Below are the code and all the weights of a small trained network. Each question names an input and a target symbol and asks about switching units off, where a switched-off unit gives its printed mean instead of its output.

import numpy as np


def w(rows, s, z=0):
    codes = np.array(rows[::2]) - 128.0
    scale = np.full(codes.shape[1], s)
    scale[-1] = z or s
    return codes * scale


def f(y):
    return np.maximum(y, 0)


def softmax(a):
    e = np.exp(a - a.max(-1, keepdims=True))
    return e / e.sum(-1, keepdims=True)


def log_softmax(a):
    a = a - a.max(-1, keepdims=True)
    return a - np.log(np.exp(a).sum(-1, keepdims=True))


def net(x, mask):
    ids = ['ΞΣΦβγδζθμπτψω'.index(c) for c in x.split()]
    T = len(ids)
    res = E[ids] + P[:T]
    u = 0
    for l in range(2):
        q, k, v = (res @ M[l].T for M in (Q, K, V))
        z = softmax(np.where(np.tri(T) > 0, q @ k.T / 2**0.5, -1e9)) @ v
        res = res + np.where(mask[u], z, O[l][:, -1]) @ O[l][:, :-1]
        u += 1
        y = f(res @ A[l][:, :-1].T + A[l][:, -1])
        res = res + np.where(mask[u : u + 12], y, B[l][:, -1]) @ B[l][:, :-1]
        u += 12
    return log_softmax(res[-1] @ U[:, :-1].T + U[:, -1])


Q, K, V, O, A, B = {}, {}, {}, {}, {}, {}
E = w([
[129,202,133],'Ξ',
[149,156,118],'Σ',
[157,168,120],'Φ',
[148,152,110],'β',
[152,69,100],'γ',
[148,157,108],'δ',
[130,211,137],'ζ',
[147,172,109],'θ',
[153,176,121],'μ',
[95,41,249],'π',
[133,119,89],'τ',
[153,176,122],'ψ',
[163,127,182],'ω',
],0.02)
P = w([
[255,199,14],'0',
[249,107,119],'1',
[133,134,97],'2',
[101,151,112],'3',
[79,169,120],'4',
[58,180,125],'5',
[40,194,129],'6',
[36,210,141],'7',
[33,227,154],'8',
[12,214,141],'9',
[11,219,150],'10',
],0.005)
Q[0] = w([
[121,181,244],'L0H0',
[205,116,171],'L0H0',
],0.011)
K[0] = w([
[168,69,254],'L0H0',
[123,195,18],'L0H0',
],0.005)
V[0] = w([
[148,171,31],'L0H0',
[255,232,84],'L0H0',
],0.0082)
O[0] = w([
[253,254,99,62],'L0H0',
[192,168,152,255],'L0H0',
],0.0083,0.0038)
A[0] = w([
[189,199,108,92],'L0N0',
[95,63,254,151],'L0N1',
[142,74,38,127],'L0N2',
[184,83,127,110],'L0N3',
[57,45,111,65],'L0N4',
[100,161,201,234],'L0N5',
[109,132,82,225],'L0N6',
[109,176,126,78],'L0N7',
[103,79,183,161],'L0N8',
[94,180,96,254],'L0N9',
[126,126,183,254],'L0N10',
[140,55,159,160],'L0N11',
],0.0099,0.005)
B[0] = w([
[62,94,232,246],'L0N0',
[81,121,20,254],'L0N1',
[210,93,94,133],'L0N2',
[128,47,126,143],'L0N3',
[77,147,227,208],'L0N4',
[170,125,2,247],'L0N5',
[220,78,209,162],'L0N6',
[116,197,54,154],'L0N7',
[81,121,91,204],'L0N8',
[197,54,177,218],'L0N9',
[165,137,31,227],'L0N10',
[135,189,66,178],'L0N11',
],0.0058,0.0091)
Q[1] = w([
[195,16,165],'L1H0',
[60,193,254],'L1H0',
],0.0069)
K[1] = w([
[3,118,79],'L1H0',
[194,185,210],'L1H0',
],0.0079)
V[1] = w([
[255,92,108],'L1H0',
[32,80,182],'L1H0',
],0.0047)
O[1] = w([
[213,37,171,216],'L1H0',
[2,124,150,4],'L1H0',
],0.0091,0.0023)
A[1] = w([
[101,237,115,122],'L1N0',
[139,206,196,83],'L1N1',
[53,94,64,62],'L1N2',
[243,125,117,253],'L1N3',
[134,42,90,136],'L1N4',
[93,167,89,175],'L1N5',
[159,130,221,82],'L1N6',
[152,130,184,75],'L1N7',
[143,185,39,101],'L1N8',
[142,93,191,84],'L1N9',
[85,254,123,84],'L1N10',
[28,78,102,142],'L1N11',
],0.0096,0.0048)
B[1] = w([
[144,82,124,160],'L1N0',
[119,82,51,153],'L1N1',
[202,145,167,201],'L1N2',
[56,226,177,254],'L1N3',
[121,197,104,163],'L1N4',
[184,82,165,169],'L1N5',
[81,42,124,165],'L1N6',
[35,43,105,151],'L1N7',
[1,72,13,154],'L1N8',
[40,80,114,144],'L1N9',
[181,68,149,165],'L1N10',
[205,165,140,214],'L1N11',
],0.0068,0.02)
U = w([
[152,178,245,204],'Ξ',
[181,224,136,125],'Σ',
[36,183,38,165],'Φ',
[112,126,134,19],'β',
[96,119,120,49],'γ',
[114,128,127,33],'δ',
[105,110,119,96],'ζ',
[113,116,127,61],'θ',
[114,110,122,77],'μ',
[194,94,139,138],'π',
[137,110,130,75],'τ',
[126,101,122,120],'ψ',
[134,61,61,255],'ω',
],0.011,0.0064)

Each question gives the input, a string of symbols that net reads in full, and the target symbol t.
The units are the heads (2 rows each of Q, K, V and O) and the neurons (one row each of A and B). Each row of codes is followed by its name. A weight is (code - 128) times the scale printed after its matrix; where a second scale follows, it is the last column's (O, A, B and U).
mask holds one flag per unit, layer by layer, with each layer's heads first. A switched-off unit (its flag False) gives its mean, the last column of its rows in O or B, instead of its output. The means were averaged over made-up inputs and are rounded, as every weight is.
A unit's drop is (log p(t) with every unit on - log p(t) with that unit switched off) / (log p(t) with every unit on - log p(t) with every unit switched off).
The circuit of an input: a set's keep is (log p(t) with only the set's units on - log p(t) with every unit switched off) / (log p(t) with every unit on - log p(t) with every unit switched off). Starting from the 12 units with the biggest drops (on a tie, the unit counted first), units are removed one at a time, each time the one whose removal leaves the highest keep (on an exact tie, the one counted first), for as long as the keep stays at least 0.8.
units of the circuit, in order: the units of the circuit, biggest drop first
most important unit: the unit with the biggest drop
top k neurons: the k neurons with the biggest drops, biggest first
top k neurons in layer l: the k neurons of layer l with the biggest drops, biggest first
input Σ θ β ω Σ ψ μ, target Ξ: top 4 neurons -> L0N1; L1N3; L1N8; L0N9
input ζ ω δ ζ β ω Ξ π Ξ π, target Σ: top neuron in layer 1 -> L1N11
input Ξ Ξ ω ω ζ ζ ω ω μ β, target Ξ: units of the circuit, in order -> L0N1; L0N5
input π μ μ ω ω Φ, target ω: top 3 neurons in layer 1 -> L1N3; L1N10; L1N8
input γ Ξ ζ π Σ Φ ω ω Ξ ψ, target ω: top 4 neurons -> L1N3; L0N0; L1N8; L1N10
input μ Ξ π δ π, target Σ: top 2 neurons -> L1N11; L1N2
input μ ω ψ ω ω ζ Σ, target Ξ: top 2 neurons -> L0N1; L1N8
input β γ ω π ψ ω, target ω: top 3 neurons in layer 0 -> L0N0; L0N1; L0N11
input δ ζ ω π ψ, target ω: units of the circuit, in order -> L0H0; L1N3
input Ξ ω ω ζ ψ, target Ξ: units of the circuit, in order -> L0N1; L1H0; L1N3; L0H0
input μ β ζ Φ, target Ξ: units of the circuit, in order -> L0N1; L0H0; L0N0
input π Σ ψ γ Φ γ Φ ω ω Σ, target ω: top 3 neurons -> L1N3; L0N0; L0N4
input ζ γ π ζ γ ζ ω β, target ω: top 4 neurons -> L1N3; L0N0; L1N10; L1N8
input ω Ξ γ ω ω γ, target Σ: top 4 neurons in layer 0 -> L0N0; L0N4; L0N9; L0N2
input θ Ξ μ ζ ω τ Ξ ψ, target Ξ: top 2 neurons in layer 0 -> L0N1; L0N9
input γ Φ γ ζ π μ ω τ δ, target ω: most important unit -> L0H0
input μ ψ ω ζ ω γ ζ ω Σ ζ θ, target Ξ: units of the circuit, in order -> L0N1; L1H0; L0H0; L1N3
input π γ Ξ Ξ δ γ ω θ, target ω: top 2 neurons -> L1N3; L0N4
input μ δ ζ, target Ξ: top 2 neurons -> L0N0; L0N1
input ω ω ζ ω Ξ ζ δ Ξ τ, target Ξ: most important unit -> L0N1
input ψ Ξ ω π, target ω: top 2 neurons -> L1N3; L0N1
input μ β δ π δ ψ τ ζ ω θ, target ω: top 4 neurons in layer 1 -> L1N3; L1N10; L1N8; L1N0
input ω Ξ Ξ γ Σ, target Ξ: top 2 neurons in layer 0 -> L0N1; L0N4
input ω π θ π ω, target ω: top 4 neurons in layer 0 -> L0N1; L0N11; L0N0; L0N9
input ω ω Φ, target Ξ: top 2 neurons in layer 0 -> L0N1; L0N4
input θ ω Ξ ω ζ ψ ζ ζ ζ γ, target Ξ: top 2 neurons -> L0N1; L0N5
input δ ω ζ ω, target Σ: most important unit -> L0H0
input ω ω ζ ω Ξ μ, target Ξ: top 2 neurons in layer 1 -> L1N8; L1N3
input ω μ Ξ, target Ξ: top 4 neurons -> L0N1; L0N0; L1N3; L1N8
